Below are the code and all the weights of a small trained network. Each question names an input and a class and asks about switching units off, where a switched-off unit gives its printed mean instead of its output.

import numpy as np


def w(rows, s, z=0):
    codes = np.array(rows[::2]) - 128.0
    scale = np.full(codes.shape[1], s)
    scale[-1] = z or s
    return codes * scale


def f(y):
    return np.maximum(y, 0)


def log_softmax(a):
    a = a - a.max(-1, keepdims=True)
    return a - np.log(np.exp(a).sum(-1, keepdims=True))


def net(x, mask):
    res = np.array(x, float).reshape(1, 6) / 4 @ E
    y = f(res @ A[0][:, :-1].T + A[0][:, -1])
    res = res + np.where(mask, y, B[0][:, -1]) @ B[0][:, :-1]
    return log_softmax(res[-1] @ U[:, :-1].T + U[:, -1])


A, B = {}, {}
E = w([
[136,134,130,127,124,126,125,129],'x0',
[234,52,73,148,185,219,42,72],'x1',
[134,126,123,122,125,135,136,137],'x2',
[187,14,200,159,62,91,255,56],'x3',
[137,73,138,191,235,31,120,194],'x4',
[116,86,40,13,123,31,115,81],'x5',
],0.0054)
A[0] = w([
[123,84,104,117,161,55,111,130,165],'neuron 1',
[37,177,170,131,77,62,184,187,39],'neuron 2',
[51,185,174,114,97,84,189,191,49],'neuron 3',
[154,101,116,161,189,55,119,142,136],'neuron 4',
[145,154,207,254,131,205,147,172,138],'neuron 5',
[138,172,107,42,45,205,144,23,217],'neuron 6',
[163,33,199,159,73,88,226,63,42],'neuron 7',
[214,68,77,161,182,195,79,109,10],'neuron 8',
[60,183,176,119,98,79,192,178,42],'neuron 9',
[211,76,82,157,146,198,82,96,49],'neuron 10',
[143,85,136,178,191,61,120,174,97],'neuron 11',
[139,142,220,224,140,195,140,148,149],'neuron 12',
[126,76,130,162,192,68,118,182,164],'neuron 13',
[76,180,144,107,104,75,188,177,73],'neuron 14',
[124,62,34,21,120,36,113,52,243],'neuron 15',
[48,249,55,89,195,162,16,210,133],'neuron 16',
[149,76,149,174,194,77,123,187,123],'neuron 17',
[134,80,138,170,205,67,128,185,108],'neuron 18',
],0.005,0.0013)
B[0] = w([
[72,195,130,115,106,192,177,190,181],'neuron 1',
[171,60,179,87,173,123,51,64,195],'neuron 2',
[178,54,186,73,171,114,46,56,189],'neuron 3',
[80,150,165,128,65,175,124,178,181],'neuron 4',
[85,191,87,100,231,156,214,110,203],'neuron 5',
[68,166,168,130,31,192,105,222,212],'neuron 6',
[173,82,25,225,84,42,168,81,248],'neuron 7',
[167,66,192,63,166,133,53,79,192],'neuron 8',
[170,52,185,86,181,114,52,61,186],'neuron 9',
[152,78,202,55,167,142,55,91,190],'neuron 10',
[80,142,156,138,44,169,96,190,184],'neuron 11',
[86,187,86,103,210,147,207,124,194],'neuron 12',
[89,148,162,129,59,159,114,180,189],'neuron 13',
[168,78,180,87,171,119,84,76,182],'neuron 14',
[57,222,83,89,236,176,233,136,253],'neuron 15',
[230,55,16,254,56,18,175,35,243],'neuron 16',
[92,147,150,143,64,173,115,187,188],'neuron 17',
[89,144,161,140,45,177,103,186,188],'neuron 18',
],0.0051,0.0058)
U = w([
[184,47,201,63,199,126,23,76,58],'0',
[199,95,32,254,69,59,164,85,84],'1',
[130,152,129,121,131,139,136,143,254],'2',
[65,215,104,91,246,157,217,137,96],'3',
[68,163,174,129,4,178,94,198,89],'4',
],0.0083,0.0045)

Each question gives the input, the list of numbers given to net, and the class t.
The units are the neurons (one row each of A and B). Each row of codes is followed by its name. A weight is (code - 128) times the scale printed after its matrix; where a second scale follows, it is the last column's (A, B and U).
mask holds one flag per neuron, in row order. A switched-off neuron (its flag False) gives its mean, the last column of its row in B, instead of its output. The means were averaged over made-up inputs and are rounded, as every weight is.
A unit's drop is (log p(t) with every unit on - log p(t) with that unit switched off) / (log p(t) with every unit on - log p(t) with every unit switched off).
The circuit of an input: a set's keep is (log p(t) with only the set's units on - log p(t) with every unit switched off) / (log p(t) with every unit on - log p(t) with every unit switched off). Starting from the 12 units with the biggest drops (on a tie, the unit counted first), units are removed one at a time, each time the one whose removal leaves the highest keep (on an exact tie, the one counted first), for as long as the keep stays at least 0.8.
circuit, biggest first: the units of the circuit, biggest drop first
most important unit: the unit with the biggest drop
k most important neurons: the k neurons with the biggest drops, biggest first
drop when u is switched off: that unit's drop, to one decimal
input [1,5,0,2,-5,-7], class 3: most important unit : neuron 5
input [-3,1,-6,5,2,-7], class 3: 3 most important neurons : [neuron 5; neuron 16; neuron 12]
input [3,-3,2,-6,2,-6], class 1: 2 most important neurons : [neuron 16; neuron 15]
input [-1,-3,-7,1,-5,-7], class 3: 3 most important neurons : [neuron 5; neuron 12; neuron 16]
input [-3,2,-8,-2,-1,-7], class 3: 3 most important neurons : [neuron 5; neuron 12; neuron 7]
input [-2,-7,-2,6,3,3], class 0: circuit, biggest first : [neuron 2; neuron 9]
input [0,-2,0,1,4,-7], class 3: 4 most important neurons : [neuron 5; neuron 12; neuron 16; neuron 6]
input [-3,-2,6,3,1,-7], class 3: circuit, biggest first : [neuron 5; neuron 12]
input [-1,7,4,6,-5,8], class 3: 2 most important neurons : [neuron 15; neuron 16]
input [-3,4,2,-5,2,5], class 1: 2 most important neurons : [neuron 16; neuron 5]
input [-4,6,-6,-2,5,8], class 3: 2 most important neurons : [neuron 15; neuron 1]
input [-4,4,1,-5,2,2], class 1: drop when neuron 16 is switched off : 1.3
input [-2,-8,8,-1,8,0], class 0: drop when neuron 9 is switched off : 0.3
input [-6,5,2,-6,2,-3], class 1: drop when neuron 15 is switched off : 0.1
input [1,-6,4,3,-7,-7], class 3: drop when neuron 6 is switched off : -0.1
input [-1,4,8,7,4,-8], class 3: circuit, biggest first : [neuron 5]
